Below are the code and all the weights of a small trained network. Each question names an input and a target symbol and asks about switching units off, where a switched-off unit gives its printed mean instead of its output.

import numpy as np


def w(rows, s, z=0):
    codes = np.array(rows[::2]) - 128.0
    scale = np.full(codes.shape[1], s)
    scale[-1] = z or s
    return codes * scale


def norm(h):
    return h / np.sqrt((h * h).mean(-1, keepdims=True) + 1e-5)


def f(y):
    return np.maximum(y, 0)


def softmax(a):
    e = np.exp(a - a.max(-1, keepdims=True))
    return e / e.sum(-1, keepdims=True)


def log_softmax(a):
    a = a - a.max(-1, keepdims=True)
    return a - np.log(np.exp(a).sum(-1, keepdims=True))


def net(x, mask):
    ids = ['αβγδεζηλμξπστφ'.index(c) for c in x.split()]
    T = len(ids)
    res = E[ids] + P[:T]
    u = 0
    for l in range(2):
        r = norm(res)
        for j in range(3):
            rows = slice(3 * j, 3 * j + 3)
            q, k, v = (r @ M[l][rows].T for M in (Q, K, V))
            z = softmax(np.where(np.tri(T) > 0, q @ k.T / 3**0.5, -1e9)) @ v
            o = O[l][rows]
            res = res + np.where(mask[u + j], z, o[:, -1]) @ o[:, :-1]
        u += 3
        y = f(norm(res) @ A[l][:, :-1].T + A[l][:, -1])
        res = res + np.where(mask[u : u + 4], y, B[l][:, -1]) @ B[l][:, :-1]
        u += 4
    return log_softmax(norm(res)[-1] @ U[:, :-1].T + U[:, -1])


Q, K, V, O, A, B = {}, {}, {}, {}, {}, {}
E = w([
[157,139,150,186,133,156,79,99,215,111],'α',
[130,86,104,110,143,67,100,127,80,198],'β',
[179,86,64,174,131,59,76,176,241,151],'γ',
[149,150,173,116,173,111,127,107,106,144],'δ',
[57,42,115,211,129,210,75,117,105,180],'ε',
[210,117,152,80,73,87,75,94,145,114],'ζ',
[109,115,129,86,98,150,141,113,161,201],'η',
[177,129,12,159,130,59,185,255,203,134],'λ',
[140,119,100,94,61,61,99,105,169,118],'μ',
[125,148,173,89,151,32,87,103,209,54],'ξ',
[88,87,175,100,172,164,130,234,146,104],'π',
[153,129,128,202,149,141,96,88,129,169],'σ',
[166,136,149,184,189,89,131,111,79,138],'τ',
[168,126,116,57,136,40,147,153,116,138],'φ',
],0.0093)
P = w([
[166,51,54,119,251,121,154,30,144,94],'0',
[93,121,181,209,143,25,178,108,143,134],'1',
[76,162,136,101,155,86,153,111,202,102],'2',
[251,125,169,94,181,114,87,102,111,168],'3',
[93,105,42,145,115,126,112,104,68,16],'4',
[83,165,144,95,130,103,124,128,188,119],'5',
[238,133,165,93,161,131,80,116,108,180],'6',
[97,248,112,150,103,132,65,165,90,110],'7',
[84,150,132,91,118,124,123,131,173,127],'8',
[222,127,159,105,142,155,90,117,112,166],'9',
[105,114,179,188,41,87,142,157,87,92],'10',
[90,133,120,87,102,149,130,135,162,129],'11',
[214,126,148,118,123,180,99,128,106,155],'12',
[100,252,45,155,144,149,3,175,54,89],'13',
],0.011)
Q[0] = w([
[129,109,243,181,50,80,208,147,149,177],'0.h1',
[135,167,130,210,147,118,118,140,102,139],'0.h1',
[82,213,144,107,64,119,99,196,62,120],'0.h1',
[160,191,140,169,89,99,155,175,95,59],'0.h2',
[140,141,86,125,146,125,201,49,157,149],'0.h2',
[9,163,97,226,101,91,155,132,72,107],'0.h2',
[131,143,8,82,195,175,72,103,100,56],'0.h3',
[51,162,119,175,83,93,135,173,100,97],'0.h3',
[62,107,93,138,159,122,217,61,159,113],'0.h3',
],0.016)
K[0] = w([
[107,217,95,98,167,166,83,121,127,133],'0.h1',
[124,154,112,165,165,125,154,100,107,98],'0.h1',
[96,130,118,134,75,128,114,146,97,89],'0.h1',
[162,159,155,126,146,109,161,100,123,58],'0.h2',
[113,123,123,104,171,129,153,121,175,135],'0.h2',
[109,150,144,140,154,75,87,4,130,125],'0.h2',
[140,60,169,181,92,92,183,110,135,99],'0.h3',
[135,133,116,130,148,90,87,112,112,87],'0.h3',
[117,142,149,130,171,72,116,75,155,126],'0.h3',
],0.021)
V[0] = w([
[107,139,131,160,227,109,161,215,90,123],'0.h1',
[189,212,97,56,97,78,199,127,213,54],'0.h1',
[204,189,193,139,198,118,130,70,42,72],'0.h1',
[217,165,68,146,147,60,152,155,134,118],'0.h2',
[150,169,114,166,103,132,160,65,144,100],'0.h2',
[166,130,101,143,119,178,207,215,163,130],'0.h2',
[159,143,157,172,71,141,71,38,194,89],'0.h3',
[5,73,191,114,129,198,76,58,103,189],'0.h3',
[126,71,86,226,166,129,31,208,197,147],'0.h3',
],0.015)
O[0] = w([
[138,235,165,113,163,91,115,168,121,190,234],'0.h1',
[61,95,19,127,215,165,98,71,121,151,170],'0.h1',
[218,229,52,129,131,195,121,136,124,93,130],'0.h1',
[140,175,126,153,71,93,133,61,147,145,196],'0.h2',
[127,137,155,207,127,97,142,122,125,159,12],'0.h2',
[206,96,113,134,139,56,72,96,198,106,69],'0.h2',
[101,144,89,140,144,156,149,68,215,82,16],'0.h3',
[94,168,128,194,94,210,196,84,93,232,89],'0.h3',
[80,173,113,160,79,114,2,75,105,112,254],'0.h3',
],0.0092,0.0058)
A[0] = w([
[182,129,240,72,180,218,111,53,166,175,240],'0.n1',
[177,94,165,22,202,179,166,35,155,203,211],'0.n2',
[221,66,224,101,127,185,79,34,61,165,84],'0.n3',
[180,92,124,163,254,137,68,185,31,97,2],'0.n4',
],0.018,0.0037)
B[0] = w([
[43,109,163,155,181,149,146,50,235,172,214],'0.n1',
[139,182,188,117,7,73,119,100,78,127,228],'0.n2',
[199,170,86,78,199,140,139,96,166,191,226],'0.n3',
[177,74,183,87,192,130,146,96,195,176,249],'0.n4',
],0.016,0.011)
Q[1] = w([
[125,102,149,183,187,46,86,170,112,82],'1.h1',
[43,183,177,81,161,50,166,149,202,117],'1.h1',
[163,138,91,142,146,107,82,155,220,164],'1.h1',
[26,123,86,28,149,53,49,114,176,206],'1.h2',
[112,211,170,89,161,107,76,152,197,111],'1.h2',
[61,203,147,100,191,153,190,131,162,146],'1.h2',
[66,184,231,77,60,121,55,133,106,115],'1.h3',
[170,70,204,177,119,249,140,38,111,129],'1.h3',
[91,123,132,223,117,181,33,181,158,68],'1.h3',
],0.015)
K[1] = w([
[142,154,101,118,174,92,103,43,142,110],'1.h1',
[129,87,228,53,145,187,52,107,158,127],'1.h1',
[135,85,124,125,80,130,46,180,202,149],'1.h1',
[163,111,68,41,108,119,82,7,218,167],'1.h2',
[160,192,153,79,125,181,46,138,190,96],'1.h2',
[120,200,153,141,198,151,151,70,155,116],'1.h2',
[116,161,196,109,13,125,91,149,135,132],'1.h3',
[81,118,216,159,194,241,179,49,130,159],'1.h3',
[33,145,117,142,112,174,55,135,139,55],'1.h3',
],0.016)
V[1] = w([
[193,94,113,137,74,115,127,151,156,202],'1.h1',
[141,116,74,114,74,165,108,118,205,178],'1.h1',
[91,127,60,112,85,90,115,223,187,160],'1.h1',
[186,91,122,127,158,121,94,4,176,113],'1.h2',
[121,129,93,144,162,130,101,167,195,98],'1.h2',
[66,90,141,129,148,70,147,135,191,161],'1.h2',
[102,147,180,114,179,114,104,137,95,190],'1.h3',
[53,103,62,127,195,127,140,162,144,137],'1.h3',
[106,165,113,71,54,97,136,203,163,118],'1.h3',
],0.015)
O[1] = w([
[160,169,86,154,88,152,115,83,86,98,144],'1.h1',
[195,156,46,123,116,75,123,89,136,151,136],'1.h1',
[103,232,131,103,146,69,104,72,61,139,104],'1.h1',
[79,147,173,178,121,193,123,254,97,116,254],'1.h2',
[187,169,110,132,82,99,118,131,122,98,118],'1.h2',
[151,126,129,170,97,168,176,103,116,97,149],'1.h2',
[156,117,69,134,104,146,90,131,67,72,188],'1.h3',
[197,150,108,161,150,173,131,85,135,238,76],'1.h3',
[107,115,105,199,188,82,164,172,204,84,130],'1.h3',
],0.0077,0.021)
A[1] = w([
[143,207,112,78,150,187,220,91,127,142,1],'1.n1',
[94,33,119,166,111,127,195,147,87,184,89],'1.n2',
[89,123,127,185,83,77,117,127,71,64,105],'1.n3',
[157,60,154,88,93,4,116,160,113,121,92],'1.n4',
],0.018,0.0058)
B[1] = w([
[103,34,155,183,129,41,152,125,30,61,213],'1.n1',
[172,109,97,128,108,28,53,244,191,152,188],'1.n2',
[233,43,139,69,146,190,153,119,139,126,252],'1.n3',
[11,177,23,110,85,167,201,150,111,194,222],'1.n4',
],0.011)
U = w([
[113,163,129,185,91,218,98,101,201,91,32],'α',
[176,166,164,136,70,155,107,204,67,124,91],'β',
[157,222,74,100,104,58,58,118,157,110,241],'γ',
[126,161,215,146,43,95,164,61,141,141,152],'δ',
[188,120,156,83,198,157,121,118,168,173,206],'ε',
[118,87,115,107,90,153,26,67,112,69,89],'ζ',
[157,48,130,161,73,27,114,135,163,156,86],'η',
[127,137,53,217,141,150,111,163,198,162,100],'λ',
[113,32,96,191,149,110,171,61,139,66,193],'μ',
[147,131,139,88,102,146,166,96,216,12,3],'ξ',
[1,153,158,104,179,74,64,126,137,115,122],'π',
[84,137,97,219,147,209,119,87,71,196,82],'σ',
[140,111,127,122,177,41,156,108,44,87,132],'τ',
[108,161,54,71,112,162,211,121,113,162,122],'φ',
],0.0091,0.0019)

Each question gives the input, a string of symbols that net reads in full, and the target symbol t.
The units are the heads (3 rows each of Q, K, V and O) and the neurons (one row each of A and B). Each row of codes is followed by its name. A weight is (code - 128) times the scale printed after its matrix; where a second scale follows, it is the last column's (O, A, B and U).
mask holds one flag per unit, layer by layer, with each layer's heads first. A switched-off unit (its flag False) gives its mean, the last column of its rows in O or B, instead of its output. The means were averaged over made-up inputs and are rounded, as every weight is.
A unit's drop is (log p(t) with every unit on - log p(t) with that unit switched off) / (log p(t) with every unit on - log p(t) with every unit switched off).
The circuit of an input: a set's keep is (log p(t) with only the set's units on - log p(t) with every unit switched off) / (log p(t) with every unit on - log p(t) with every unit switched off). Starting from the 12 units with the biggest drops (on a tie, the unit counted first), units are removed one at a time, each time the one whose removal leaves the highest keep (on an exact tie, the one counted first), for as long as the keep stays at least 0.8.
units of the circuit, in order: the units of the circuit, biggest drop first
most important unit: the unit with the biggest drop
k most important neurons: the k neurons with the biggest drops, biggest first
top k neurons in layer l: the k neurons of layer l with the biggest drops, biggest first
input π η π φ ε φ η π, target δ: units of the circuit, in order : [0.h1; 0.h3]
input η α τ β β β ζ π ξ π τ π λ, target γ: most important unit : 0.h2
input π β β β λ, target φ: units of the circuit, in order : [1.h2; 0.n1; 1.n4; 0.n3]
input δ π β, target β: 2 most important neurons : [0.n1; 0.n2]
input π β λ φ λ π π ε λ φ β, target δ: units of the circuit, in order : [0.h1; 0.h3]
input π η π ζ ξ ε β φ φ, target φ: units of the circuit, in order : [1.n4; 0.n1]
input η β π π π, target φ: 2 most important neurons : [1.n4; 0.n1]
input π β σ, target σ: units of the circuit, in order : [1.h3; 0.h2]
input ε ζ ε π π, target μ: top 2 neurons in layer 1 : [1.n1; 1.n4]
input μ π τ, target τ: units of the circuit, in order : [0.h1; 1.n1]
input π β β λ σ η β φ μ β β, target ε: units of the circuit, in order : [0.n4; 0.h1]
input λ φ ξ, target ξ: 4 most important neurons : [0.n3; 1.n3; 0.n1; 0.n4]
input ε π β π μ σ γ φ π φ δ ξ β η, target τ: units of the circuit, in order : [1.n1; 0.h3]
input ξ μ π η ζ, target λ: 2 most important neurons : [0.n2; 1.n2]
input α λ τ β λ η, target η: units of the circuit, in order : [0.h1; 1.n2]
input δ σ ξ ξ β π π η ξ π β β, target β: top 2 neurons in layer 1 : [1.n4; 1.n1]
input π π σ π λ τ μ λ η π λ, target π: top 2 neurons in layer 0 : [0.n4; 0.n2]
input ε ζ φ β π, target μ: units of the circuit, in order : [0.h3; 1.n1; 0.h2]
input π φ β π π, target ε: top 2 neurons in layer 0 : [0.n4; 0.n2]
input η φ ξ, target ξ: most important unit : 0.h3
input π δ φ, target φ: most important unit : 0.n2
input π π σ φ π ξ ξ ξ δ, target δ: units of the circuit, in order : [0.n2; 0.h3]
input β ξ λ, target λ: 2 most important neurons : [0.n2; 0.n3]
input δ η β η π, target η: 2 most important neurons : [1.n2; 0.n1]
input π ζ η π δ π φ λ ζ ξ φ, target π: top 2 neurons in layer 0 : [0.n4; 0.n2]
input δ π δ π ζ π λ δ π π φ, target τ: units of the circuit, in order : [0.h1; 1.n1; 0.h3]
input η β ε π π η β, target δ: units of the circuit, in order : [0.n2]
input ξ φ γ ε ξ π β β, target σ: units of the circuit, in order : [0.h1; 0.h2]
